Below are the code and all the weights of a small trained network. Each question names an input and a target symbol and asks about switching units off, where a switched-off unit gives its printed mean instead of its output.

import numpy as np


def w(rows, s, z=0):
    codes = np.array(rows[::2]) - 128.0
    scale = np.full(codes.shape[1], s)
    scale[-1] = z or s
    return codes * scale


def f(y):
    return np.maximum(y, 0)


def softmax(a):
    e = np.exp(a - a.max(-1, keepdims=True))
    return e / e.sum(-1, keepdims=True)


def log_softmax(a):
    a = a - a.max(-1, keepdims=True)
    return a - np.log(np.exp(a).sum(-1, keepdims=True))


def net(x, mask):
    ids = ['ΓΔβημω'.index(c) for c in x.split()]
    T = len(ids)
    res = E[ids] + P[:T]
    u = 0
    for l in range(3):
        q, k, v = (res @ M[l].T for M in (Q, K, V))
        z = softmax(np.where(np.tri(T) > 0, q @ k.T / 2**0.5, -1e9)) @ v
        res = res + np.where(mask[u], z, O[l][:, -1]) @ O[l][:, :-1]
        u += 1
        y = f(res @ A[l][:, :-1].T + A[l][:, -1])
        res = res + np.where(mask[u : u + 12], y, B[l][:, -1]) @ B[l][:, :-1]
        u += 12
    return log_softmax(res[-1] @ U[:, :-1].T + U[:, -1])


Q, K, V, O, A, B = {}, {}, {}, {}, {}, {}
E = w([
[124,99,75,74,217,153,66,198],'Γ',
[9,191,143,156,116,192,162,112],'Δ',
[161,151,124,203,85,92,104,186],'β',
[193,145,169,94,134,86,135,71],'η',
[120,41,134,104,186,167,138,87],'μ',
[152,89,109,173,139,110,73,174],'ω',
],0.014)
P = w([
[193,155,67,54,105,112,165,106],'0',
[207,108,131,149,162,181,74,56],'1',
[66,119,162,143,200,32,132,108],'2',
[86,55,98,71,27,123,133,164],'3',
[152,167,163,141,152,161,94,252],'4',
[6,124,199,150,177,115,90,69],'5',
[106,53,82,78,37,113,134,119],'6',
[157,155,122,200,225,168,130,200],'7',
],0.013)
Q[0] = w([
[129,82,72,2,32,169,134,144],'L0H0',
[181,155,138,92,99,144,175,84],'L0H0',
],0.0076)
K[0] = w([
[46,139,3,107,112,88,112,39],'L0H0',
[126,160,86,97,113,64,128,63],'L0H0',
],0.0058)
V[0] = w([
[139,155,51,222,119,220,84,227],'L0H0',
[2,235,120,200,199,234,107,183],'L0H0',
],0.0039)
O[0] = w([
[164,34,237,147,58,79,216,132,219],'L0H0',
[94,87,254,5,130,160,135,92,249],'L0H0',
],0.0061,0.0021)
A[0] = w([
[148,96,127,61,92,68,128,113,114],'L0N0',
[89,127,179,204,79,91,82,99,92],'L0N1',
[134,165,44,213,122,173,160,142,93],'L0N2',
[152,60,172,93,115,99,255,73,3],'L0N3',
[114,152,97,153,61,226,181,176,106],'L0N4',
[85,248,104,116,127,124,111,38,35],'L0N5',
[84,68,123,115,146,60,199,162,53],'L0N6',
[102,154,164,85,161,91,61,92,5],'L0N7',
[167,76,114,94,98,164,111,128,125],'L0N8',
[109,143,127,62,118,141,35,121,128],'L0N9',
[89,123,127,115,88,220,158,89,30],'L0N10',
[145,151,103,159,206,128,213,69,109],'L0N11',
],0.0086,0.0038)
B[0] = w([
[113,143,86,187,202,160,253,147,206],'L0N0',
[121,93,126,83,198,120,124,85,236],'L0N1',
[130,125,113,123,178,122,190,72,179],'L0N2',
[141,153,136,214,131,64,107,242,180],'L0N3',
[225,153,112,84,196,95,165,107,243],'L0N4',
[133,125,114,164,37,156,134,88,230],'L0N5',
[160,207,138,130,57,75,186,83,202],'L0N6',
[134,75,192,132,126,44,131,84,192],'L0N7',
[153,69,69,106,71,159,137,142,219],'L0N8',
[155,55,117,152,48,76,155,111,235],'L0N9',
[220,108,124,120,78,134,89,123,253],'L0N10',
[136,224,148,183,180,144,56,86,211],'L0N11',
],0.0067,0.0033)
Q[1] = w([
[52,141,90,80,66,67,143,125],'L1H0',
[85,105,199,131,254,81,106,69],'L1H0',
],0.0086)
K[1] = w([
[209,253,3,17,73,132,219,115],'L1H0',
[149,124,239,82,95,151,38,223],'L1H0',
],0.0049)
V[1] = w([
[172,115,20,205,160,204,2,187],'L1H0',
[30,62,57,109,166,229,148,69],'L1H0',
],0.0055)
O[1] = w([
[101,42,65,161,159,131,254,87,197],'L1H0',
[138,197,199,63,226,185,192,84,1],'L1H0',
],0.0089,0.00097)
A[1] = w([
[178,52,142,101,195,171,139,155,201],'L1N0',
[74,99,108,173,38,162,210,134,22],'L1N1',
[200,165,129,142,254,184,95,162,7],'L1N2',
[87,189,187,133,102,207,91,166,147],'L1N3',
[157,96,46,81,131,72,164,101,147],'L1N4',
[137,194,195,178,212,85,171,186,201],'L1N5',
[48,115,88,104,205,103,131,32,121],'L1N6',
[102,133,171,28,95,64,92,122,3],'L1N7',
[84,108,122,68,163,148,90,207,42],'L1N8',
[78,105,46,141,73,180,126,60,66],'L1N9',
[36,80,81,105,148,134,32,140,87],'L1N10',
[65,131,104,189,167,143,119,225,195],'L1N11',
],0.0073,0.0045)
B[1] = w([
[120,140,148,84,87,101,60,205,239],'L1N0',
[130,109,2,120,206,72,181,160,185],'L1N1',
[181,138,204,140,37,141,197,193,187],'L1N2',
[186,89,131,59,63,87,89,138,209],'L1N3',
[72,130,128,158,11,148,179,156,253],'L1N4',
[77,160,71,83,217,105,133,139,238],'L1N5',
[78,193,196,71,90,166,95,125,231],'L1N6',
[206,64,83,102,180,153,97,14,161],'L1N7',
[119,200,166,198,131,69,140,95,152],'L1N8',
[210,80,146,135,179,156,162,119,202],'L1N9',
[182,155,180,238,195,84,160,7,159],'L1N10',
[188,184,144,26,163,76,160,101,182],'L1N11',
],0.0069,0.0066)
Q[2] = w([
[133,65,48,151,1,238,226,80],'L2H0',
[25,137,118,219,122,159,130,80],'L2H0',
],0.0065)
K[2] = w([
[165,254,21,89,39,173,156,145],'L2H0',
[110,148,114,63,162,16,123,171],'L2H0',
],0.0085)
V[2] = w([
[19,20,115,61,147,105,195,200],'L2H0',
[108,153,210,2,183,192,116,138],'L2H0',
],0.0074)
O[2] = w([
[147,95,142,5,136,100,150,87,34],'L2H0',
[124,65,146,146,107,123,205,129,4],'L2H0',
],0.015,0.0024)
A[2] = w([
[24,127,181,203,158,143,166,130,67],'L2N0',
[145,145,103,86,120,162,75,146,3],'L2N1',
[194,169,191,124,243,163,125,248,56],'L2N2',
[134,67,176,94,66,109,172,69,108],'L2N3',
[254,90,115,128,97,154,224,160,144],'L2N4',
[160,106,167,156,26,158,120,172,117],'L2N5',
[110,99,190,162,117,120,218,106,107],'L2N6',
[143,103,174,150,181,88,101,161,99],'L2N7',
[148,154,106,117,47,148,168,150,103],'L2N8',
[243,77,129,151,224,104,130,77,135],'L2N9',
[75,112,168,101,73,142,153,185,103],'L2N10',
[76,168,118,183,195,138,123,148,31],'L2N11',
],0.009,0.0056)
B[2] = w([
[117,151,144,31,39,65,53,91,195],'L2N0',
[206,71,136,190,228,140,113,68,181],'L2N1',
[131,52,28,187,91,135,114,114,212],'L2N2',
[121,158,82,158,77,172,34,160,247],'L2N3',
[144,241,239,153,158,102,101,218,229],'L2N4',
[220,117,165,89,105,123,208,1,222],'L2N5',
[150,128,123,170,235,133,114,149,227],'L2N6',
[73,89,85,42,142,132,218,148,167],'L2N7',
[60,65,172,138,225,89,153,66,187],'L2N8',
[41,137,157,27,115,196,169,172,171],'L2N9',
[162,153,104,158,93,112,124,141,189],'L2N10',
[89,84,98,5,135,177,243,74,171],'L2N11',
],0.0067,0.014)
U = w([
[93,175,141,109,19,129,82,161,196],'Γ',
[248,87,141,175,27,111,162,77,154],'Δ',
[181,126,122,206,104,118,2,125,62],'β',
[156,114,49,160,93,233,187,145,155],'η',
[188,133,161,174,207,173,163,161,2],'μ',
[163,33,144,72,251,120,221,32,167],'ω',
],0.0052,0.0029)

Each question gives the input, a string of symbols that net reads in full, and the target symbol t.
The units are the heads (2 rows each of Q, K, V and O) and the neurons (one row each of A and B). Each row of codes is followed by its name. A weight is (code - 128) times the scale printed after its matrix; where a second scale follows, it is the last column's (O, A, B and U).
mask holds one flag per unit, layer by layer, with each layer's heads first. A switched-off unit (its flag False) gives its mean, the last column of its rows in O or B, instead of its output. The means were averaged over made-up inputs and are rounded, as every weight is.
A unit's drop is (log p(t) with every unit on - log p(t) with that unit switched off) / (log p(t) with every unit on - log p(t) with every unit switched off).
The circuit of an input: a set's keep is (log p(t) with only the set's units on - log p(t) with every unit switched off) / (log p(t) with every unit on - log p(t) with every unit switched off). Starting from the 12 units with the biggest drops (on a tie, the unit counted first), units are removed one at a time, each time the one whose removal leaves the highest keep (on an exact tie, the one counted first), for as long as the keep stays at least 0.8.
units of the circuit, in order: the units of the circuit, biggest drop first
most important unit: the unit with the biggest drop
top k neurons: the k neurons with the biggest drops, biggest first
k most important neurons of layer l: the k neurons of layer l with the biggest drops, biggest first
input Γ η η μ Δ μ, target Γ: units of the circuit, in order -> [L2N5, L1N6]
input μ μ μ β ω, target μ: units of the circuit, in order -> [L1H0, L2H0, L2N4, L1N6]
input η η ω μ Δ η μ, target η: units of the circuit, in order -> [L0H0, L2H0, L2N11, L0N11]
input β Δ μ η, target β: units of the circuit, in order -> [L2H0, L1H0, L0H0]
input μ μ β β Δ, target μ: top 3 neurons -> [L1N6, L2N4, L2N6]
input η ω Γ η Γ η β Γ, target Γ: top neuron -> [L1N6]
input Δ μ β μ η β Γ Δ, target η: top 3 neurons -> [L1N5, L1N10, L2N2]
input η Δ Γ Δ η ω Δ β, target η: 2 most important neurons of layer 2 -> [L2N2, L2N11]
input β Δ η Δ ω η Δ, target β: units of the circuit, in order -> [L2H0, L1H0, L2N1]
input β β ω η, target β: units of the circuit, in order -> [L2H0, L1H0]
input β β μ Γ η η Δ ω, target η: top 2 neurons -> [L2N2, L2N11]
input β ω Δ β ω η Γ Γ, target ω: units of the circuit, in order -> [L1H0, L2H0, L2N3, L2N4]
input η μ β ω Δ η Δ, target η: units of the circuit, in order -> [L0H0, L2H0, L2N11, L0N11]
input μ Δ Δ ω, target μ: most important unit -> L2N4
input Γ β Δ Γ, target Γ: top 2 neurons -> [L2N3, L2N4]
input Δ Δ η β Δ Γ β η, target Δ: 3 most important neurons of layer 1 -> [L1N2, L1N3, L1N10]
input μ Δ β η ω, target Δ: top 2 neurons -> [L2N5, L2N0]
input β Δ μ β Γ Γ η Δ, target Γ: top 2 neurons -> [L2N3, L1N6]
input μ Δ Δ, target Γ: 3 most important neurons of layer 2 -> [L2N3, L2N0, L2N1]
input μ μ Δ ω η η Γ Γ, target η: most important unit -> L2N2
input η μ Γ β ω ω Δ η, target ω: top 3 neurons -> [L1N5, L2N3, L0N6]
input μ Δ ω ω Δ Δ Γ, target μ: 2 most important neurons of layer 2 -> [L2N4, L2N6]
input Γ Δ ω η Δ β β η, target Δ: top 2 neurons -> [L1N2, L2N5]
input η Γ Γ Γ ω ω, target Γ: 2 most important neurons of layer 0 -> [L0N1, L0N6]
input ω Δ Δ Δ Γ ω η, target ω: 3 most important neurons of layer 2 -> [L2N3, L2N1, L2N4]
input ω μ Γ Γ, target ω: 2 most important neurons of layer 1 -> [L1N4, L1N1]
input ω Γ η Γ ω Γ Δ Δ, target ω: most important unit -> L1H0
input η μ η ω Γ β Δ μ, target Γ: 2 most important neurons of layer 1 -> [L1N2, L1N6]
